Below is a small trained network, with its code and all its weights. Each question gives an input and a class and asks what happens when units are switched off, that is, made to give their printed mean instead of their output.

import numpy as np


def w(rows, s, z=0):
    codes = np.array(rows[::2]) - 128.0
    scale = np.full(codes.shape[1], s)
    scale[-1] = z or s
    return codes * scale


def norm(h):
    return h / np.sqrt((h * h).mean(-1, keepdims=True) + 1e-5)


def f(y):
    return np.maximum(y, 0)


def log_softmax(a):
    a = a - a.max(-1, keepdims=True)
    return a - np.log(np.exp(a).sum(-1, keepdims=True))


def net(x, mask):
    res = np.array(x, float).reshape(1, 6) / 4 @ E
    u = 0
    for l in range(4):
        y = f(norm(res) @ A[l][:, :-1].T + A[l][:, -1])
        res = res + np.where(mask[u : u + 7], y, B[l][:, -1]) @ B[l][:, :-1]
        u += 7
    return log_softmax(norm(res)[-1] @ U[:, :-1].T + U[:, -1])


A, B = {}, {}
E = w([
[114,144,129,121,130,114,132,139,137],'x0',
[223,141,186,151,115,46,88,133,184],'x1',
[208,156,138,68,115,186,214,98,199],'x2',
[138,120,126,131,126,139,121,125,123],'x3',
[132,160,112,248,110,170,179,222,164],'x4',
[127,113,142,140,128,136,136,105,133],'x5',
],0.013)
A[0] = w([
[139,163,113,249,128,166,175,195,149,149],'0.n0',
[141,134,105,123,125,112,86,132,97,73],'0.n1',
[128,118,102,134,128,160,155,150,115,26],'0.n2',
[201,163,121,44,121,186,225,124,181,240],'0.n3',
[234,126,154,170,131,27,108,128,153,215],'0.n4',
[132,130,114,120,141,129,158,128,137,111],'0.n5',
[123,159,123,222,131,167,136,200,135,3],'0.n6',
],0.019,0.0029)
B[0] = w([
[119,39,201,210,128,82,247,221,188,242],'0.n0',
[68,90,150,126,143,136,147,128,174,157],'0.n1',
[66,192,126,98,112,111,125,97,102,154],'0.n2',
[151,168,143,11,159,190,180,156,157,252],'0.n3',
[183,160,173,130,112,120,50,130,200,243],'0.n4',
[168,90,119,151,112,183,114,96,94,144],'0.n5',
[201,235,1,105,133,172,65,70,72,211],'0.n6',
],0.018,0.019)
A[1] = w([
[95,82,90,114,111,76,156,92,82,15],'1.n0',
[142,91,153,176,105,2,142,95,126,35],'1.n1',
[109,65,95,160,125,81,190,67,115,15],'1.n2',
[112,99,71,178,65,73,174,110,86,86],'1.n3',
[123,132,106,198,100,121,98,121,102,4],'1.n4',
[63,123,148,142,98,127,30,67,93,167],'1.n5',
[164,125,140,181,135,104,66,122,149,33],'1.n6',
],0.024,0.0027)
B[1] = w([
[175,165,29,181,85,191,172,150,155,174],'1.n0',
[115,87,93,124,106,118,71,85,146,188],'1.n1',
[96,171,178,119,155,146,137,161,7,168],'1.n2',
[70,163,158,95,193,144,64,73,114,192],'1.n3',
[132,137,148,179,127,148,79,138,98,171],'1.n4',
[144,97,179,37,166,112,215,177,171,247],'1.n5',
[84,50,67,84,69,105,164,99,96,240],'1.n6',
],0.018,0.012)
A[2] = w([
[190,216,83,93,136,126,20,61,109,118],'2.n0',
[149,126,136,78,183,153,198,178,106,164],'2.n1',
[36,158,118,207,198,131,56,154,59,95],'2.n2',
[200,127,148,135,117,139,161,113,157,75],'2.n3',
[132,70,66,210,80,65,48,95,141,4],'2.n4',
[95,124,193,221,131,55,145,122,41,98],'2.n5',
[125,123,124,248,61,59,32,106,138,80],'2.n6',
],0.018,0.0025)
B[2] = w([
[37,169,94,125,188,96,80,62,123,160],'2.n0',
[74,81,92,235,101,88,75,114,39,252],'2.n1',
[211,143,90,125,175,116,27,134,235,177],'2.n2',
[125,75,158,222,162,53,62,136,46,180],'2.n3',
[19,150,90,158,51,177,207,219,111,169],'2.n4',
[157,163,51,180,181,106,30,94,127,153],'2.n5',
[71,135,92,162,98,173,253,152,59,170],'2.n6',
],0.015,0.021)
A[3] = w([
[133,128,118,118,117,179,178,164,156,108],'3.n0',
[212,158,177,198,127,125,141,160,165,21],'3.n1',
[132,118,67,168,99,147,76,110,181,54],'3.n2',
[181,149,150,69,115,107,52,73,167,79],'3.n3',
[161,83,160,138,92,87,142,169,252,145],'3.n4',
[94,98,112,168,148,120,221,159,132,156],'3.n5',
[68,123,79,90,110,126,152,68,109,6],'3.n6',
],0.03,0.0022)
B[3] = w([
[97,89,105,210,100,57,78,103,117,182],'3.n0',
[102,72,135,5,125,115,87,86,112,190],'3.n1',
[162,138,243,116,101,107,182,105,163,173],'3.n2',
[138,155,136,219,117,102,128,125,173,210],'3.n3',
[133,108,72,53,213,186,120,127,20,226],'3.n4',
[116,197,140,170,72,160,167,137,182,250],'3.n5',
[160,83,127,80,143,124,116,141,120,192],'3.n6',
],0.023,0.024)
U = w([
[71,146,102,249,44,132,223,157,104,236],'0',
[136,51,95,45,166,131,117,105,29,96],'1',
[195,201,169,219,191,71,59,70,183,8],'2',
],0.011,0.0012)

Each question gives the input, the list of numbers given to net, and the class t.
The units are the neurons (one row each of A and B). Each row of codes is followed by its name. A weight is (code - 128) times the scale printed after its matrix; where a second scale follows, it is the last column's (A, B and U).
mask holds one flag per neuron, layer by layer. A switched-off neuron (its flag False) gives its mean, the last column of its row in B, instead of its output. The means were averaged over made-up inputs and are rounded, as every weight is.
A unit's drop is (log p(t) with every unit on - log p(t) with that unit switched off) / (log p(t) with every unit on - log p(t) with every unit switched off).
The circuit of an input: a set's keep is (log p(t) with only the set's units on - log p(t) with every unit switched off) / (log p(t) with every unit on - log p(t) with every unit switched off). Starting from the 12 units with the biggest drops (on a tie, the unit counted first), units are removed one at a time, each time the one whose removal leaves the highest keep (on an exact tie, the one counted first), for as long as the keep stays at least 0.8.
circuit, biggest first: the units of the circuit, biggest drop first
unit that matters most: the unit with the biggest drop
top k neurons: the k neurons with the biggest drops, biggest first
top k neurons in layer l: the k neurons of layer l with the biggest drops, biggest first
drop when u is switched off: that unit's drop, to one decimal
input [2,-4,0,8,-2,0], class 0: top 2 neurons	[0.n6; 0.n3]
input [-1,1,2,6,7,-6], class 1: circuit, biggest first	[3.n1]
input [-2,-3,5,-5,-1,2], class 1: top 3 neurons	[0.n0; 0.n4; 3.n5]
input [0,-1,-6,0,-5,6], class 0: top 3 neurons in layer 0	[0.n4; 0.n3; 0.n0]
input [-1,-5,-8,7,-8,1], class 0: top 2 neurons in layer 1	[1.n5; 1.n0]
input [-6,8,-2,-6,-3,8], class 1: top 2 neurons	[0.n3; 0.n6]
input [6,-1,-7,2,5,0], class 2: top 4 neurons	[0.n4; 0.n3; 2.n2; 1.n3]
input [3,1,3,7,7,-5], class 1: top 2 neurons in layer 2	[2.n6; 2.n4]
input [8,0,-4,5,-7,-4], class 0: top 3 neurons	[0.n3; 0.n4; 0.n0]
input [-4,5,4,2,1,-6], class 1: top 2 neurons in layer 3	[3.n4; 3.n1]
input [-5,7,0,-5,-1,-4], class 1: top 4 neurons	[0.n3; 0.n6; 0.n4; 3.n4]
input [6,-7,-2,-8,-4,1], class 0: top 4 neurons in layer 0	[0.n0; 0.n3; 0.n4; 0.n6]
input [0,6,1,-7,0,3], class 2: top 2 neurons	[0.n0; 2.n0]
input [1,1,8,7,-8,-2], class 2: top neuron	[0.n0]
input [-4,1,0,-6,-1,6], class 1: top 3 neurons	[0.n3; 0.n0; 0.n6]
input [-6,-2,-2,-3,4,5], class 2: top 2 neurons in layer 0	[0.n3; 0.n4]
input [-1,-2,-4,3,-2,-8], class 0: top 3 neurons	[0.n0; 0.n4; 0.n3]
input [2,-2,-8,2,-3,0], class 0: top 3 neurons in layer 0	[0.n0; 0.n4; 0.n3]
input [6,-8,-3,5,-3,5], class 0: top 4 neurons	[0.n0; 0.n3; 0.n4; 0.n6]
input [-1,0,-1,-6,-8,3], class 0: top 2 neurons	[0.n3; 0.n4]
input [7,1,7,-6,-2,8], class 2: top 2 neurons	[0.n0; 2.n6]
input [-3,-6,-6,0,-7,-7], class 0: unit that matters most	0.n0
input [-1,6,-4,-5,-2,8], class 1: top 3 neurons in layer 0	[0.n3; 0.n0; 0.n6]
input [4,-2,-4,-4,7,2], class 2: top 2 neurons in layer 0	[0.n3; 0.n4]
input [-8,-3,-2,-3,3,-4], class 2: drop when 0.n3 is switched off	0.8
